Below is a small trained network, with its code and all its weights. Each question gives an input and a target symbol and asks what happens when units are switched off, that is, made to give their printed mean instead of their output.

import numpy as np


def w(rows, s, z=0):
    codes = np.array(rows[::2]) - 128.0
    scale = np.full(codes.shape[1], s)
    scale[-1] = z or s
    return codes * scale


def f(y):
    return y / 2 * (1 + np.tanh(0.7978845608 * (y + 0.044715 * y**3)))


def softmax(a):
    e = np.exp(a - a.max(-1, keepdims=True))
    return e / e.sum(-1, keepdims=True)


def log_softmax(a):
    a = a - a.max(-1, keepdims=True)
    return a - np.log(np.exp(a).sum(-1, keepdims=True))


def net(x, mask):
    ids = ['αβγδεηθλστφψω'.index(c) for c in x.split()]
    T = len(ids)
    res = E[ids] + P[:T]
    u = 0
    for l in range(2):
        r = res
        for j in range(2):
            rows = slice(3 * j, 3 * j + 3)
            q, k, v = (r @ M[l][rows].T for M in (Q, K, V))
            z = softmax(np.where(np.tri(T) > 0, q @ k.T / 3**0.5, -1e9)) @ v
            o = O[l][rows]
            res = res + np.where(mask[u + j], z, o[:, -1]) @ o[:, :-1]
        u += 2
        y = f(res @ A[l][:, :-1].T + A[l][:, -1])
        res = res + np.where(mask[u : u + 8], y, B[l][:, -1]) @ B[l][:, :-1]
        u += 8
    return log_softmax(res[-1] @ U[:, :-1].T + U[:, -1])


Q, K, V, O, A, B = {}, {}, {}, {}, {}, {}
E = w([
[149,124,67,160,131,111,107,157],'α',
[121,61,132,50,93,149,149,129],'β',
[49,155,122,141,167,66,121,108],'γ',
[146,141,146,2,119,96,108,167],'δ',
[108,130,99,199,112,124,122,97],'ε',
[160,138,92,184,121,139,118,119],'η',
[93,121,108,136,151,123,61,101],'θ',
[111,39,163,122,132,141,121,82],'λ',
[111,137,101,207,113,142,110,146],'σ',
[166,85,86,118,162,88,164,159],'τ',
[97,164,114,102,126,140,181,145],'φ',
[148,119,138,96,89,89,89,85],'ψ',
[157,185,141,129,125,137,147,71],'ω',
],0.027)
P = w([
[111,175,237,117,121,228,103,165],'0',
[166,142,44,62,162,1,70,85],'1',
[170,164,42,67,72,112,136,13],'2',
[181,134,123,77,157,47,143,170],'3',
[109,155,76,129,156,40,137,96],'4',
[121,66,107,150,177,144,144,106],'5',
[149,153,86,149,156,82,142,99],'6',
[162,140,87,112,177,67,128,127],'7',
[141,150,168,197,80,113,173,1],'8',
[104,93,127,106,157,156,176,88],'9',
[109,120,137,77,189,74,146,113],'10',
[126,170,154,83,199,38,138,123],'11',
[102,146,136,139,179,88,162,80],'12',
[148,203,154,118,154,76,141,89],'13',
],0.0084)
Q[0] = w([
[91,147,193,121,203,146,57,244],'0.h0',
[223,84,254,114,152,164,145,114],'0.h0',
[13,121,202,176,100,201,111,232],'0.h0',
[104,159,148,59,151,131,95,107],'0.h1',
[101,160,210,104,90,214,144,129],'0.h1',
[137,152,128,139,160,233,168,208],'0.h1',
],0.0063)
K[0] = w([
[141,107,132,120,45,29,62,50],'0.h0',
[157,139,58,152,141,105,126,166],'0.h0',
[202,117,24,125,149,118,212,73],'0.h0',
[167,97,188,114,154,207,55,178],'0.h1',
[210,110,68,114,129,12,174,113],'0.h1',
[181,56,60,86,118,86,87,1],'0.h1',
],0.0061)
V[0] = w([
[117,89,35,173,17,182,178,178],'0.h0',
[179,125,128,74,153,180,165,109],'0.h0',
[102,130,224,148,84,134,79,13],'0.h0',
[52,99,84,254,125,146,125,181],'0.h1',
[101,96,111,174,77,9,87,80],'0.h1',
[108,47,239,215,83,224,96,193],'0.h1',
],0.0066)
O[0] = w([
[188,195,149,95,134,77,85,255,4],'0.h0',
[179,88,160,161,176,104,119,144,87],'0.h0',
[176,94,130,174,23,162,157,21,185],'0.h0',
[132,130,107,143,113,135,130,211,157],'0.h1',
[73,161,161,84,54,52,154,77,201],'0.h1',
[154,121,196,123,81,165,104,117,15],'0.h1',
],0.0094,0.0034)
A[0] = w([
[184,168,93,71,133,61,127,117,254],'0.n0',
[169,106,175,171,156,110,51,92,216],'0.n1',
[103,118,144,90,128,142,97,205,121],'0.n2',
[168,136,96,116,92,163,139,198,41],'0.n3',
[113,149,160,171,155,159,167,119,10],'0.n4',
[131,26,114,159,135,89,137,194,221],'0.n5',
[148,93,100,171,2,79,159,169,133],'0.n6',
[141,118,188,163,116,204,129,165,159],'0.n7',
],0.0088,0.003)
B[0] = w([
[6,91,112,119,142,118,145,106,254],'0.n0',
[136,140,43,113,121,114,114,116,181],'0.n1',
[127,136,119,100,167,94,89,33,145],'0.n2',
[113,185,154,140,53,113,83,153,137],'0.n3',
[133,100,166,119,104,147,254,130,124],'0.n4',
[66,197,175,124,140,82,173,85,192],'0.n5',
[36,112,153,139,137,104,207,114,222],'0.n6',
[171,131,85,108,57,112,134,165,130],'0.n7',
],0.0085,0.0065)
Q[1] = w([
[83,162,34,116,95,92,130,158],'1.h0',
[174,138,176,72,123,90,145,80],'1.h0',
[106,139,50,130,153,48,203,81],'1.h0',
[100,98,124,98,163,141,205,132],'1.h1',
[254,153,134,118,75,188,22,198],'1.h1',
[72,78,70,136,104,57,87,80],'1.h1',
],0.0071)
K[1] = w([
[212,14,133,161,138,117,51,124],'1.h0',
[137,130,176,129,96,193,142,131],'1.h0',
[99,147,163,166,81,166,29,94],'1.h0',
[98,116,67,194,193,205,143,96],'1.h1',
[124,73,121,166,170,100,221,120],'1.h1',
[254,145,193,132,125,196,111,155],'1.h1',
],0.0077)
V[1] = w([
[99,84,99,137,150,165,212,125],'1.h0',
[63,152,187,111,168,106,92,80],'1.h0',
[171,15,152,170,54,66,142,64],'1.h0',
[126,134,76,224,164,209,229,147],'1.h1',
[207,82,98,88,129,166,51,148],'1.h1',
[97,105,158,45,255,73,87,79],'1.h1',
],0.0075)
O[1] = w([
[152,155,94,57,136,65,162,10,104],'1.h0',
[169,71,128,15,105,74,40,120,196],'1.h0',
[218,120,128,149,45,196,85,50,251],'1.h0',
[129,233,22,164,103,97,152,113,29],'1.h1',
[168,108,94,140,206,254,122,170,147],'1.h1',
[129,96,60,87,170,74,149,157,2],'1.h1',
],0.0081,0.0073)
A[1] = w([
[137,107,155,150,154,109,103,109,225],'1.n0',
[118,141,79,86,112,80,140,110,4],'1.n1',
[141,144,131,79,133,97,167,155,134],'1.n2',
[148,132,158,73,126,147,252,131,244],'1.n3',
[170,151,79,140,117,122,148,109,23],'1.n4',
[56,134,149,121,135,171,118,77,215],'1.n5',
[70,162,130,148,103,158,72,134,10],'1.n6',
[115,125,121,197,156,135,134,154,185],'1.n7',
],0.011,0.0033)
B[1] = w([
[191,222,80,72,86,106,105,104,164],'1.n0',
[166,104,161,162,180,97,186,148,198],'1.n1',
[175,113,106,232,169,130,44,36,156],'1.n2',
[111,202,55,150,198,31,85,164,156],'1.n3',
[152,128,210,104,243,120,91,74,159],'1.n4',
[196,162,100,204,85,181,80,174,250],'1.n5',
[62,75,160,244,161,152,219,81,178],'1.n6',
[171,169,89,2,132,89,146,195,163],'1.n7',
],0.0061,0.02)
U = w([
[127,59,161,116,121,97,94,203,132],'α',
[210,105,132,67,154,183,168,162,88],'β',
[130,135,159,62,97,66,199,70,53],'γ',
[120,67,109,76,186,173,204,75,57],'δ',
[88,160,134,101,74,105,151,101,148],'ε',
[136,136,107,118,131,158,171,150,176],'η',
[74,71,12,142,92,151,66,117,155],'θ',
[168,102,155,93,133,160,152,96,102],'λ',
[167,81,195,152,119,100,140,155,142],'σ',
[192,89,117,183,136,56,106,155,90],'τ',
[119,194,2,120,114,111,66,156,218],'φ',
[138,76,101,97,68,122,96,114,165],'ψ',
[132,176,123,101,167,135,118,80,253],'ω',
],0.0064,0.0035)

Each question gives the input, a string of symbols that net reads in full, and the target symbol t.
The units are the heads (3 rows each of Q, K, V and O) and the neurons (one row each of A and B). Each row of codes is followed by its name. A weight is (code - 128) times the scale printed after its matrix; where a second scale follows, it is the last column's (O, A, B and U).
mask holds one flag per unit, layer by layer, with each layer's heads first. A switched-off unit (its flag False) gives its mean, the last column of its rows in O or B, instead of its output. The means were averaged over made-up inputs and are rounded, as every weight is.
A unit's drop is (log p(t) with every unit on - log p(t) with that unit switched off) / (log p(t) with every unit on - log p(t) with every unit switched off).
The circuit of an input: a set's keep is (log p(t) with only the set's units on - log p(t) with every unit switched off) / (log p(t) with every unit on - log p(t) with every unit switched off). Starting from the 12 units with the biggest drops (on a tie, the unit counted first), units are removed one at a time, each time the one whose removal leaves the highest keep (on an exact tie, the one counted first), for as long as the keep stays at least 0.8.
circuit, biggest first: the units of the circuit, biggest drop first
top k neurons in layer l: the k neurons of layer l with the biggest drops, biggest first
heads that matter: for each layer, one digit per head in row order, 1 if its drop is at least 0.15 and else 0, layers parted by /
input γ ω θ γ γ γ ε φ θ ψ ω, target γ: circuit, biggest first	(1.h1)
input λ ε β δ, target λ: heads that matter	11 / 11
input δ γ α σ γ ω, target δ: circuit, biggest first	(1.h1; 0.h1)
input δ θ δ γ δ ψ θ λ γ, target δ: circuit, biggest first	(1.h1; 0.h1)
input σ γ ω ω σ α φ γ σ, target σ: top 2 neurons in layer 0	(0.n3; 0.n7)
input φ α α β γ α α, target φ: circuit, biggest first	(0.h1; 1.h1)
input δ γ λ γ α η φ φ τ α, target δ: circuit, biggest first	(1.h1; 0.h1; 1.n5)
input θ α α γ φ, target φ: heads that matter	00 / 00
input ψ τ γ ψ θ, target ψ: circuit, biggest first	(1.h0; 0.h1; 0.h0)
input λ λ η λ ε γ φ, target λ: circuit, biggest first	(1.h0; 0.h1; 0.h0; 0.n7)
input δ η α τ β ε, target δ: heads that matter	01 / 11
input ε ψ λ α α β ε α ε φ λ, target ε: top 2 neurons in layer 0	(0.n6; 0.n5)
input ω γ δ ε, target ω: top 2 neurons in layer 0	(0.n0; 0.n4)
input ε γ ε α φ, target ε: top neuron in layer 0	(0.n6)
input ε α γ δ α λ β ψ φ γ η α φ ψ, target ε: heads that matter	11 / 01
input γ α λ ψ η λ, target γ: heads that matter	00 / 11
input φ φ γ φ θ φ, target φ: heads that matter	01 / 00
input β α β δ λ ω λ α ω α, target β: top 3 neurons in layer 0	(0.n7; 0.n6; 0.n0)
input φ φ α α θ η α γ ε α δ ω θ γ, target φ: heads that matter	01 / 11
input ω η τ τ ε ψ α ψ α, target ω: heads that matter	11 / 11
input φ δ τ η λ ε ε α δ λ ω γ δ, target φ: top 2 neurons in layer 1	(1.n3; 1.n6)
input η φ α γ φ ω τ, target η: heads that matter	11 / 11
input φ ω γ α α ε, target φ: top 2 neurons in layer 0	(0.n6; 0.n7)
input σ α η λ ψ γ α η ε α τ γ, target σ: heads that matter	11 / 01
input σ α τ α σ θ τ α ε γ θ α δ γ, target σ: top 2 neurons in layer 0	(0.n3; 0.n7)
input ψ δ σ σ τ ψ α ω ω φ γ β, target ψ: heads that matter	11 / 10
input ε γ η λ σ τ δ α η α α λ, target ε: top neuron in layer 0	(0.n0)
input ε ε ω σ ψ τ γ γ, target ε: top 2 neurons in layer 0	(0.n6; 0.n0)
input γ β ε, target γ: heads that matter	00 / 11
